Below are the code and all the weights of a small trained network. Each question names an input and a target symbol and asks about switching units off, where a switched-off unit gives its printed mean instead of its output.

import numpy as np


def w(rows, s, z=0):
    codes = np.array(rows[::2]) - 128.0
    scale = np.full(codes.shape[1], s)
    scale[-1] = z or s
    return codes * scale


def f(y):
    return y / 2 * (1 + np.tanh(0.7978845608 * (y + 0.044715 * y**3)))


def softmax(a):
    e = np.exp(a - a.max(-1, keepdims=True))
    return e / e.sum(-1, keepdims=True)


def log_softmax(a):
    a = a - a.max(-1, keepdims=True)
    return a - np.log(np.exp(a).sum(-1, keepdims=True))


def net(x, mask):
    ids = ['ΔΨβηλμφ'.index(c) for c in x.split()]
    T = len(ids)
    res = E[ids] + P[:T]
    r = res
    for j in range(3):
        rows = slice(2 * j, 2 * j + 2)
        q, k, v = (r @ M[0][rows].T for M in (Q, K, V))
        z = softmax(np.where(np.tri(T) > 0, q @ k.T / 2**0.5, -1e9)) @ v
        o = O[0][rows]
        res = res + np.where(mask[j], z, o[:, -1]) @ o[:, :-1]
    y = f(res @ A[0][:, :-1].T + A[0][:, -1])
    res = res + np.where(mask[3:19], y, B[0][:, -1]) @ B[0][:, :-1]
    return log_softmax(res[-1] @ U[:, :-1].T + U[:, -1])


Q, K, V, O, A, B = {}, {}, {}, {}, {}, {}
E = w([
[49,121,159,151,138,161],'Δ',
[103,191,176,138,174,110],'Ψ',
[80,169,116,176,87,36],'β',
[94,156,246,121,130,196],'η',
[96,200,97,138,82,183],'λ',
[83,135,69,61,172,75],'μ',
[203,132,162,102,107,90],'φ',
],0.014)
P = w([
[191,114,131,255,215,135],'0',
[109,182,140,189,209,126],'1',
[106,194,140,159,200,124],'2',
[100,187,147,143,182,131],'3',
[94,183,138,132,164,135],'4',
[96,180,137,116,150,135],'5',
[97,175,140,109,128,128],'6',
[96,165,135,96,114,134],'7',
[96,166,135,85,100,132],'8',
[97,154,136,79,81,127],'9',
[100,152,135,67,66,121],'10',
[97,141,138,59,47,120],'11',
[93,133,138,52,37,121],'12',
[88,121,139,42,25,118],'13',
],0.0088)
Q[0] = w([
[217,35,97,214,133,161],'H1',
[231,4,127,151,154,78],'H1',
[83,114,121,109,166,102],'H2',
[128,86,163,51,137,176],'H2',
[121,203,107,178,42,75],'H3',
[108,163,91,125,170,105],'H3',
],0.013)
K[0] = w([
[110,166,116,200,244,128],'H1',
[139,179,156,223,189,148],'H1',
[145,114,113,119,194,94],'H2',
[104,114,138,23,163,156],'H2',
[106,156,125,37,31,39],'H3',
[109,128,68,136,155,60],'H3',
],0.011)
V[0] = w([
[42,167,254,226,41,161],'H1',
[18,162,5,158,249,215],'H1',
[106,95,183,96,165,52],'H2',
[157,126,230,108,137,202],'H2',
[168,98,55,87,190,142],'H3',
[148,144,12,168,79,69],'H3',
],0.0059)
O[0] = w([
[220,83,47,130,179,221,181],'H1',
[161,3,137,82,8,70,252],'H1',
[146,88,164,175,116,229,125],'H2',
[131,59,186,120,181,74,120],'H2',
[132,165,150,139,46,171,22],'H3',
[155,114,152,249,80,75,145],'H3',
],0.0063,0.0025)
A[0] = w([
[55,142,127,161,144,182,93],'N1',
[106,175,154,134,70,98,76],'N2',
[82,137,157,82,84,142,65],'N3',
[147,85,173,91,162,169,41],'N4',
[195,116,149,149,56,202,219],'N5',
[84,96,140,62,91,147,78],'N6',
[113,81,152,134,69,193,140],'N7',
[121,69,51,118,171,11,73],'N8',
[90,75,163,179,196,137,119],'N9',
[116,94,2,154,64,102,152],'N10',
[120,140,196,182,103,137,123],'N11',
[154,165,74,156,177,162,253],'N12',
[142,90,37,61,202,79,67],'N13',
[132,145,187,71,107,140,83],'N14',
[151,136,188,90,149,165,96],'N15',
[33,165,146,155,114,155,118],'N16',
],0.0093,0.0046)
B[0] = w([
[191,74,136,128,157,129,175],'N1',
[224,123,99,96,73,130,196],'N2',
[160,153,27,177,120,122,189],'N3',
[96,195,93,167,31,172,141],'N4',
[151,101,254,119,163,127,204],'N5',
[106,130,55,176,99,148,182],'N6',
[82,34,138,169,137,100,166],'N7',
[125,95,223,216,120,101,174],'N8',
[177,109,70,157,100,105,145],'N9',
[53,136,124,83,47,179,248],'N10',
[153,118,120,223,133,83,157],'N11',
[147,111,165,59,76,202,227],'N12',
[177,146,221,205,105,89,135],'N13',
[121,205,100,183,160,142,174],'N14',
[86,164,101,187,108,162,169],'N15',
[202,97,121,111,164,64,254],'N16',
],0.0075,0.004)
U = w([
[152,8,50,131,195,122,84],'Δ',
[216,169,129,90,199,89,136],'Ψ',
[110,142,87,179,86,68,84],'β',
[103,155,122,208,137,177,3],'η',
[142,159,20,53,85,194,125],'λ',
[14,128,155,62,143,131,222],'μ',
[186,60,254,170,137,105,200],'φ',
],0.0074,0.0042)

Each question gives the input, a string of symbols that net reads in full, and the target symbol t.
The units are the heads (2 rows each of Q, K, V and O) and the neurons (one row each of A and B). Each row of codes is followed by its name. A weight is (code - 128) times the scale printed after its matrix; where a second scale follows, it is the last column's (O, A, B and U).
mask holds one flag per unit, heads first, then neurons. A switched-off unit (its flag False) gives its mean, the last column of its rows in O or B, instead of its output. The means were averaged over made-up inputs and are rounded, as every weight is.
A unit's drop is (log p(t) with every unit on - log p(t) with that unit switched off) / (log p(t) with every unit on - log p(t) with every unit switched off).
The circuit of an input: a set's keep is (log p(t) with only the set's units on - log p(t) with every unit switched off) / (log p(t) with every unit on - log p(t) with every unit switched off). Starting from the 12 units with the biggest drops (on a tie, the unit counted first), units are removed one at a time, each time the one whose removal leaves the highest keep (on an exact tie, the one counted first), for as long as the keep stays at least 0.8.
units of the circuit, in order: the units of the circuit, biggest drop first
k most important neurons: the k neurons with the biggest drops, biggest first
heads that matter: for each layer, one digit per head in row order, 1 if its drop is at least 0.15 and else 0, layers parted by /
drop when u is switched off: that unit's drop, to one decimal
input μ β Δ Δ β λ φ μ λ Δ Ψ μ Δ, target β: 3 most important neurons -> [N3; N6; N12]
input λ η μ μ η μ Δ μ, target β: units of the circuit, in order -> [H1; N6; N13]
input Ψ Δ λ μ β η β φ μ μ φ φ β η, target η: most important neuron -> [N15]
input λ Δ η η λ μ Δ η μ λ Δ μ, target β: heads that matter -> 100
input λ λ λ β φ Δ, target Ψ: 2 most important neurons -> [N16; N10]
input μ λ φ λ φ η μ μ η λ μ μ λ, target β: heads that matter -> 101
input Δ β η β Ψ φ λ λ β η η, target λ: heads that matter -> 101
input λ λ β μ Δ Δ Δ Ψ μ Ψ Δ φ μ, target Ψ: units of the circuit, in order -> [H1; N10; N13]
input β η φ η, target η: heads that matter -> 011
input Ψ Δ β λ λ β φ η, target Ψ: 3 most important neurons -> [N16; N1; N10]
input μ μ λ Ψ φ μ β μ Δ λ μ η, target β: 2 most important neurons -> [N3; N6]
input η μ η φ φ λ λ Δ, target Δ: 4 most important neurons -> [N1; N10; N16; N9]
input μ λ λ λ β λ β λ μ μ Ψ, target β: drop when H1 is switched off -> 0.9
input φ λ λ φ λ, target Ψ: drop when N10 is switched off -> 0.3
input φ Δ η λ μ η Δ μ Ψ, target β: drop when H1 is switched off -> 1.1
input Δ η λ μ λ Δ β β Ψ λ φ φ Δ, target Ψ: drop when N11 is switched off -> 0.0
